B = array([120, 143, 112, 124, 132, 115, 138, 134, 129, 130, 150])
Read off the smallest entry.
A: 112
Read off the 3rd smallest entry.
A: 120
Read off the 2nd largest entry.
A: 143
The entry just left of 115 -> 132
The second entry from the right is 130

Read these off the row that follows.
1) Report the entry just left of 127.
2) Report the entry just right of 114.
3) Report the 3rd entry from the left.
[102 145 108 128 153 127 114 155 142]
1) 153
2) 155
3) 108
